Below is a small trained network, with its code and all its weights. Each question gives an input and a class and asks what happens when units are switched off, that is, made to give their printed mean instead of their output.

import numpy as np


def w(rows, s, z=0):
    codes = np.array(rows[::2]) - 128.0
    scale = np.full(codes.shape[1], s)
    scale[-1] = z or s
    return codes * scale


def norm(h):
    return h / np.sqrt((h * h).mean(-1, keepdims=True) + 1e-5)


def f(y):
    return np.maximum(y, 0)


def log_softmax(a):
    a = a - a.max(-1, keepdims=True)
    return a - np.log(np.exp(a).sum(-1, keepdims=True))


def net(x, mask):
    res = np.array(x, float).reshape(1, 7) / 4 @ E
    u = 0
    for l in range(2):
        y = f(norm(res) @ A[l][:, :-1].T + A[l][:, -1])
        res = res + np.where(mask[u : u + 9], y, B[l][:, -1]) @ B[l][:, :-1]
        u += 9
    return log_softmax(norm(res)[-1] @ U[:, :-1].T + U[:, -1])


A, B = {}, {}
E = w([
[66,148,93,50,125,164,46,91,129],'x0',
[132,74,76,114,99,76,128,124,72],'x1',
[113,119,130,155,91,134,117,125,132],'x2',
[193,140,137,150,162,181,96,18,58],'x3',
[194,121,90,53,36,231,164,145,178],'x4',
[87,254,70,165,81,140,186,155,41],'x5',
[56,82,212,81,116,153,172,137,67],'x6',
],0.008)
A[0] = w([
[214,107,166,203,116,117,231,171,109,11],'0.n1',
[181,142,146,155,127,169,138,61,63,64],'0.n2',
[156,47,90,107,53,81,121,121,68,54],'0.n3',
[175,106,155,183,140,160,133,41,75,25],'0.n4',
[102,102,252,92,128,157,203,133,69,44],'0.n5',
[138,227,255,166,147,191,140,128,200,2],'0.n6',
[195,104,118,104,69,195,227,121,132,48],'0.n7',
[191,79,166,182,147,126,160,151,116,70],'0.n8',
[181,66,57,104,90,27,151,112,28,31],'0.n9',
],0.0097,0.0078)
B[0] = w([
[59,190,80,49,95,110,106,15,158,216],'0.n1',
[190,148,158,117,144,149,123,134,56,214],'0.n2',
[98,135,134,141,209,194,140,141,175,200],'0.n3',
[203,160,168,120,179,172,109,94,77,200],'0.n4',
[96,4,30,171,99,118,148,134,54,232],'0.n5',
[67,129,99,173,235,206,172,120,193,218],'0.n6',
[180,145,151,117,36,180,83,206,157,255],'0.n7',
[92,134,125,100,91,121,106,46,150,201],'0.n8',
[84,143,134,188,195,226,161,121,194,225],'0.n9',
],0.014,0.004)
A[1] = w([
[59,141,201,174,191,47,101,117,102,16],'1.n1',
[237,201,80,207,139,59,120,97,211,74],'1.n2',
[97,154,139,193,173,79,161,103,132,68],'1.n3',
[51,122,128,122,90,25,215,221,228,33],'1.n4',
[184,15,228,145,129,70,129,92,183,2],'1.n5',
[119,247,119,189,69,110,224,172,30,34],'1.n6',
[125,126,181,203,176,15,153,73,64,29],'1.n7',
[52,161,123,23,114,107,47,46,107,56],'1.n8',
[89,124,138,153,127,210,176,109,153,107],'1.n9',
],0.013,0.0044)
B[1] = w([
[155,109,104,109,74,190,100,201,170,202],'1.n1',
[42,37,125,142,98,119,162,166,35,198],'1.n2',
[147,143,99,81,101,177,128,128,181,195],'1.n3',
[194,180,176,164,166,207,106,62,13,229],'1.n4',
[170,129,118,117,181,5,165,107,201,194],'1.n5',
[170,45,159,95,184,22,123,87,227,203],'1.n6',
[144,170,144,109,58,171,113,212,136,188],'1.n7',
[85,213,123,144,73,98,190,82,116,206],'1.n8',
[76,168,121,148,153,49,103,158,147,255],'1.n9',
],0.015,0.0085)
U = w([
[195,148,138,76,12,198,83,250,179,133],'0',
[216,180,225,157,203,172,113,67,5,252],'1',
[170,84,139,97,172,7,151,81,223,76],'2',
[36,153,103,182,237,209,123,148,186,198],'3',
[62,208,110,105,47,115,162,46,106,18],'4',
[75,7,86,179,86,117,159,164,11,114],'5',
],0.011,0.00045)

Each question gives the input, the list of numbers given to net, and the class t.
The units are the neurons (one row each of A and B). Each row of codes is followed by its name. A weight is (code - 128) times the scale printed after its matrix; where a second scale follows, it is the last column's (A, B and U).
mask holds one flag per neuron, layer by layer. A switched-off neuron (its flag False) gives its mean, the last column of its row in B, instead of its output. The means were averaged over made-up inputs and are rounded, as every weight is.
A unit's drop is (log p(t) with every unit on - log p(t) with that unit switched off) / (log p(t) with every unit on - log p(t) with every unit switched off).
The circuit of an input: a set's keep is (log p(t) with only the set's units on - log p(t) with every unit switched off) / (log p(t) with every unit on - log p(t) with every unit switched off). Starting from the 12 units with the biggest drops (on a tie, the unit counted first), units are removed one at a time, each time the one whose removal leaves the highest keep (on an exact tie, the one counted first), for as long as the keep stays at least 0.8.
units of the circuit, in order: the units of the circuit, biggest drop first
most important unit: the unit with the biggest drop
top k neurons: the k neurons with the biggest drops, biggest first
k most important neurons of layer l: the k neurons of layer l with the biggest drops, biggest first
input [-7,7,3,-4,-4,6,-4], class 3: top 4 neurons	(0.n9 0.n2 1.n5 1.n4)
input [8,-7,-8,7,-7,-8,-1], class 2: units of the circuit, in order	(1.n4)
input [-2,2,-1,-7,-8,1,-5], class 0: top 3 neurons	(1.n1 1.n7 0.n7)
input [6,8,6,6,6,-5,1], class 3: 2 most important neurons of layer 0	(0.n3 0.n1)
input [6,-1,6,-4,-8,-5,-4], class 0: top 2 neurons	(1.n1 0.n1)
input [-7,-6,8,1,-3,-2,1], class 4: top 3 neurons	(0.n1 0.n8 1.n8)
input [7,1,-5,7,-4,8,1], class 2: top 3 neurons	(1.n6 1.n4 0.n1)
input [5,7,7,-1,6,-1,7], class 3: 2 most important neurons of layer 0	(0.n3 0.n2)
input [-2,-8,-6,-1,7,7,3], class 3: top 2 neurons	(0.n6 1.n9)
input [2,3,-6,6,4,6,-8], class 5: top 2 neurons	(1.n2 1.n5)
input [5,-3,1,-8,-7,6,-8], class 1: top 3 neurons	(1.n4 0.n4 0.n2)
input [7,0,0,-3,-7,-6,-2], class 0: 2 most important neurons of layer 0	(0.n7 0.n1)
input [-5,-6,2,-2,-6,4,1], class 0: 2 most important neurons of layer 0	(0.n9 0.n7)
input [6,1,-5,-8,-8,-6,1], class 0: top 3 neurons	(1.n1 0.n7 0.n1)
input [8,-5,-8,-4,-5,-4,0], class 4: units of the circuit, in order	(1.n8)
input [-5,-4,3,-6,-1,-3,5], class 1: top 2 neurons	(1.n4 1.n2)
input [7,-7,-8,3,-3,-7,3], class 2: 2 most important neurons of layer 1	(1.n5 1.n4)
input [-4,1,7,4,-2,6,7], class 5: 2 most important neurons of layer 1	(1.n5 1.n7)
input [7,4,-3,6,4,-8,8], class 2: 2 most important neurons of layer 1	(1.n5 1.n4)
input [-5,6,3,-2,4,4,1], class 3: most important unit	0.n9
input [5,8,1,4,-7,6,6], class 3: top 3 neurons	(0.n9 0.n3 1.n9)
input [-3,7,-2,-5,4,3,-5], class 3: 2 most important neurons of layer 0	(0.n9 0.n3)
input [-8,-7,-4,2,6,2,0], class 4: top 2 neurons	(0.n1 0.n8)
input [1,7,7,4,-8,1,8], class 0: top 2 neurons	(1.n7 1.n1)
input [5,6,-6,4,8,7,0], class 0: 2 most important neurons of layer 1	(1.n5 1.n4)
